Here is a tiny trained network, its code and every weight. The questions are about switching its units off for an input and a target symbol, where a switched-off unit gives its printed mean instead of its output.

import numpy as np


def w(rows, s, z=0):
    codes = np.array(rows[::2]) - 128.0
    scale = np.full(codes.shape[1], s)
    scale[-1] = z or s
    return codes * scale


def norm(h):
    return h / np.sqrt((h * h).mean(-1, keepdims=True) + 1e-5)


def f(y):
    return np.maximum(y, 0)


def softmax(a):
    e = np.exp(a - a.max(-1, keepdims=True))
    return e / e.sum(-1, keepdims=True)


def log_softmax(a):
    a = a - a.max(-1, keepdims=True)
    return a - np.log(np.exp(a).sum(-1, keepdims=True))


def net(x, mask):
    ids = ['ΘΣΨαβγδεζηξφ'.index(c) for c in x.split()]
    T = len(ids)
    res = E[ids] + P[:T]
    u = 0
    for l in range(3):
        q, k, v = (norm(res) @ M[l].T for M in (Q, K, V))
        z = softmax(np.where(np.tri(T) > 0, q @ k.T / 2**0.5, -1e9)) @ v
        res = res + np.where(mask[u], z, O[l][:, -1]) @ O[l][:, :-1]
        u += 1
        y = f(norm(res) @ A[l][:, :-1].T + A[l][:, -1])
        res = res + np.where(mask[u : u + 12], y, B[l][:, -1]) @ B[l][:, :-1]
        u += 12
    return log_softmax(norm(res)[-1] @ U[:, :-1].T + U[:, -1])


Q, K, V, O, A, B = {}, {}, {}, {}, {}, {}
E = w([
[108,148,139,145],'Θ',
[82,128,140,187],'Σ',
[176,56,146,124],'Ψ',
[121,163,109,131],'α',
[75,98,44,136],'β',
[102,205,217,189],'γ',
[115,106,39,204],'δ',
[73,126,28,183],'ε',
[42,40,215,173],'ζ',
[125,192,133,242],'η',
[5,165,69,26],'ξ',
[119,87,153,4],'φ',
],0.02)
P = w([
[111,157,203,217],'0',
[44,209,183,153],'1',
[101,105,80,217],'2',
[23,196,189,158],'3',
[110,111,80,235],'4',
[17,191,193,159],'5',
[106,105,83,232],'6',
[11,182,196,158],'7',
[106,106,88,235],'8',
[5,184,199,155],'9',
[109,110,88,241],'10',
[12,185,194,161],'11',
[111,114,88,241],'12',
[1,181,202,160],'13',
],0.0062)
Q[0] = w([
[21,119,226,225],'L0H1',
[208,56,255,33],'L0H1',
],0.0074)
K[0] = w([
[20,208,78,247],'L0H1',
[179,152,118,137],'L0H1',
],0.012)
V[0] = w([
[112,154,112,172],'L0H1',
[118,253,98,249],'L0H1',
],0.0044)
O[0] = w([
[98,214,111,51,175],'L0H1',
[254,172,71,124,253],'L0H1',
],0.0097,0.0062)
A[0] = w([
[46,141,91,8,46],'L0N1',
[152,79,112,219,104],'L0N2',
[189,79,39,138,138],'L0N3',
[47,176,46,122,80],'L0N4',
[136,56,93,231,54],'L0N5',
[183,163,186,140,66],'L0N6',
[135,161,84,231,198],'L0N7',
[136,91,216,238,157],'L0N8',
[157,40,132,154,140],'L0N9',
[92,171,115,64,67],'L0N10',
[170,150,174,57,2],'L0N11',
[129,93,72,135,204],'L0N12',
],0.012,0.0063)
B[0] = w([
[120,25,199,22,147],'L0N1',
[96,218,151,41,159],'L0N2',
[199,133,219,138,169],'L0N3',
[21,156,170,135,192],'L0N4',
[125,193,247,49,156],'L0N5',
[78,62,144,223,139],'L0N6',
[69,55,179,77,249],'L0N7',
[153,77,81,223,170],'L0N8',
[20,106,111,185,143],'L0N9',
[217,109,152,65,144],'L0N10',
[177,25,214,101,131],'L0N11',
[97,65,254,96,171],'L0N12',
],0.0088,0.014)
Q[1] = w([
[152,139,40,40],'L1H1',
[2,220,19,115],'L1H1',
],0.006)
K[1] = w([
[175,142,214,162],'L1H1',
[80,254,141,65],'L1H1',
],0.0095)
V[1] = w([
[108,226,161,253],'L1H1',
[202,30,165,47],'L1H1',
],0.0055)
O[1] = w([
[125,170,74,211,254],'L1H1',
[175,2,107,59,150],'L1H1',
],0.0092,0.00083)
A[1] = w([
[155,78,154,102,126],'L1N1',
[165,39,98,110,139],'L1N2',
[105,194,101,70,115],'L1N3',
[203,112,2,72,50],'L1N4',
[121,96,114,200,109],'L1N5',
[151,127,31,87,2],'L1N6',
[194,107,103,166,146],'L1N7',
[170,88,65,151,168],'L1N8',
[135,142,145,54,81],'L1N9',
[157,92,208,123,148],'L1N10',
[125,74,81,175,66],'L1N11',
[99,185,51,143,77],'L1N12',
],0.019,0.013)
B[1] = w([
[177,122,134,148,173],'L1N1',
[174,167,118,196,149],'L1N2',
[131,88,63,76,166],'L1N3',
[2,28,75,173,128],'L1N4',
[139,161,98,78,163],'L1N5',
[217,147,86,202,128],'L1N6',
[171,116,192,143,138],'L1N7',
[182,73,115,200,135],'L1N8',
[158,128,85,61,164],'L1N9',
[132,163,136,150,253],'L1N10',
[109,77,98,65,136],'L1N11',
[95,108,169,35,130],'L1N12',
],0.019,0.012)
Q[2] = w([
[244,23,134,56],'L2H1',
[19,21,2,235],'L2H1',
],0.0085)
K[2] = w([
[233,84,67,130],'L2H1',
[35,146,2,245],'L2H1',
],0.0067)
V[2] = w([
[185,122,86,45],'L2H1',
[241,95,118,254],'L2H1',
],0.0046)
O[2] = w([
[2,116,194,187,59],'L2H1',
[97,73,62,161,3],'L2H1',
],0.0074,0.002)
A[2] = w([
[182,111,150,53,106],'L2N1',
[193,140,199,177,127],'L2N2',
[81,186,170,47,130],'L2N3',
[147,6,101,157,74],'L2N4',
[194,207,152,62,117],'L2N5',
[175,77,98,161,145],'L2N6',
[128,184,91,149,2],'L2N7',
[191,66,2,234,113],'L2N8',
[119,164,17,97,59],'L2N9',
[144,142,170,133,167],'L2N10',
[146,85,186,217,124],'L2N11',
[223,124,178,172,123],'L2N12',
],0.013)
B[2] = w([
[120,177,54,90,163],'L2N1',
[37,102,173,133,205],'L2N2',
[146,87,103,166,249],'L2N3',
[69,61,78,66,143],'L2N4',
[181,145,90,102,192],'L2N5',
[146,97,132,182,152],'L2N6',
[109,147,146,197,128],'L2N7',
[144,81,3,144,159],'L2N8',
[60,227,84,140,145],'L2N9',
[171,168,85,131,212],'L2N10',
[52,100,196,65,177],'L2N11',
[121,99,218,166,185],'L2N12',
],0.014,0.011)
U = w([
[203,127,96,169,202],'Θ',
[105,144,96,226,160],'Σ',
[200,91,157,204,173],'Ψ',
[105,168,94,79,254],'α',
[118,25,174,85,67],'β',
[102,235,139,198,96],'γ',
[152,222,180,72,66],'δ',
[3,148,125,146,41],'ε',
[137,43,86,164,168],'ζ',
[163,229,91,184,123],'η',
[151,103,137,61,89],'ξ',
[229,115,158,95,164],'φ',
],0.019,0.007)

Each question gives the input, a string of symbols that net reads in full, and the target symbol t.
The units are the heads (2 rows each of Q, K, V and O) and the neurons (one row each of A and B). Each row of codes is followed by its name. A weight is (code - 128) times the scale printed after its matrix; where a second scale follows, it is the last column's (O, A, B and U).
mask holds one flag per unit, layer by layer, with each layer's heads first. A switched-off unit (its flag False) gives its mean, the last column of its rows in O or B, instead of its output. The means were averaged over made-up inputs and are rounded, as every weight is.
A unit's drop is (log p(t) with every unit on - log p(t) with that unit switched off) / (log p(t) with every unit on - log p(t) with every unit switched off).
The circuit of an input: a set's keep is (log p(t) with only the set's units on - log p(t) with every unit switched off) / (log p(t) with every unit on - log p(t) with every unit switched off). Starting from the 12 units with the biggest drops (on a tie, the unit counted first), units are removed one at a time, each time the one whose removal leaves the highest keep (on an exact tie, the one counted first), for as long as the keep stays at least 0.8.
circuit, biggest first: the units of the circuit, biggest drop first
unit that matters most: the unit with the biggest drop
k most important neurons: the k neurons with the biggest drops, biggest first
top k neurons in layer l: the k neurons of layer l with the biggest drops, biggest first
input ε ε ε ε ε η ζ α η β ε η, target η: circuit, biggest first	L1N5, L0N12, L0N4, L0N8
input α α β Σ ε δ δ α α ε β, target δ: circuit, biggest first	L0N3, L0N5, L1N10
input ζ Ψ ζ δ ζ α ε, target ε: circuit, biggest first	L2N3
input ε α δ η ε, target γ: circuit, biggest first	L0N3, L2N3, L1N3
input η γ Σ φ α, target β: top 3 neurons in layer 0	L0N7, L0N5, L0N2
input γ ζ α α φ α ε β ξ ζ ξ η, target η: circuit, biggest first	L1N5, L0N12, L0N8, L0N4
input ζ η φ α ε ζ γ α ζ α ε, target ε: 4 most important neurons	L0N4, L0N1, L0N7, L2N3
input ζ β ε α Θ, target δ: top 2 neurons in layer 0	L0N8, L0N9
input ε δ ε ξ φ Ψ α φ ε, target β: top 3 neurons in layer 0	L0N7, L0N4, L0N12
input α α ε, target δ: 2 most important neurons	L0N3, L0N12
input ξ α Ψ δ Θ Σ α α α β, target β: 3 most important neurons	L0N1, L0N4, L2N3
input ξ α α φ β ζ ε α φ ε α, target β: 4 most important neurons	L1N5, L0N7, L0N5, L2N3
input α η α, target γ: 4 most important neurons	L0N2, L0N3, L0N8, L0N1
input η α ε ζ γ α ζ δ α, target ε: unit that matters most	L1N9
input δ γ ε α α ζ Ψ φ φ α δ, target β: 3 most important neurons	L0N12, L0N7, L1N5
input α δ ε α α, target δ: top 3 neurons in layer 2	L2N3, L2N2, L2N5
input ε β ζ α α α α ε ε η ξ Θ, target Θ: 3 most important neurons	L0N12, L0N3, L0N8
input α ε α α ε ζ δ α η ε Ψ α α Σ, target Σ: 2 most important neurons	L0N12, L2N11
input ε α Θ α α ε ε α α, target δ: 2 most important neurons	L0N8, L0N3
input δ δ α, target φ: circuit, biggest first	L2N5
input Σ α Θ ζ, target ζ: top 2 neurons in layer 0	L0N8, L0N4
input α Ψ α Θ, target Θ: top 2 neurons in layer 1	L1N9, L1N5
input α Θ α, target Ψ: 3 most important neurons	L0N2, L2N12, L0N5
input ε η α α γ γ Θ φ ξ η α Ψ ζ, target ε: 2 most important neurons	L0N5, L0N9
input φ α α φ Σ α Θ, target Ψ: top 3 neurons in layer 1	L1N2, L1N1, L1N10
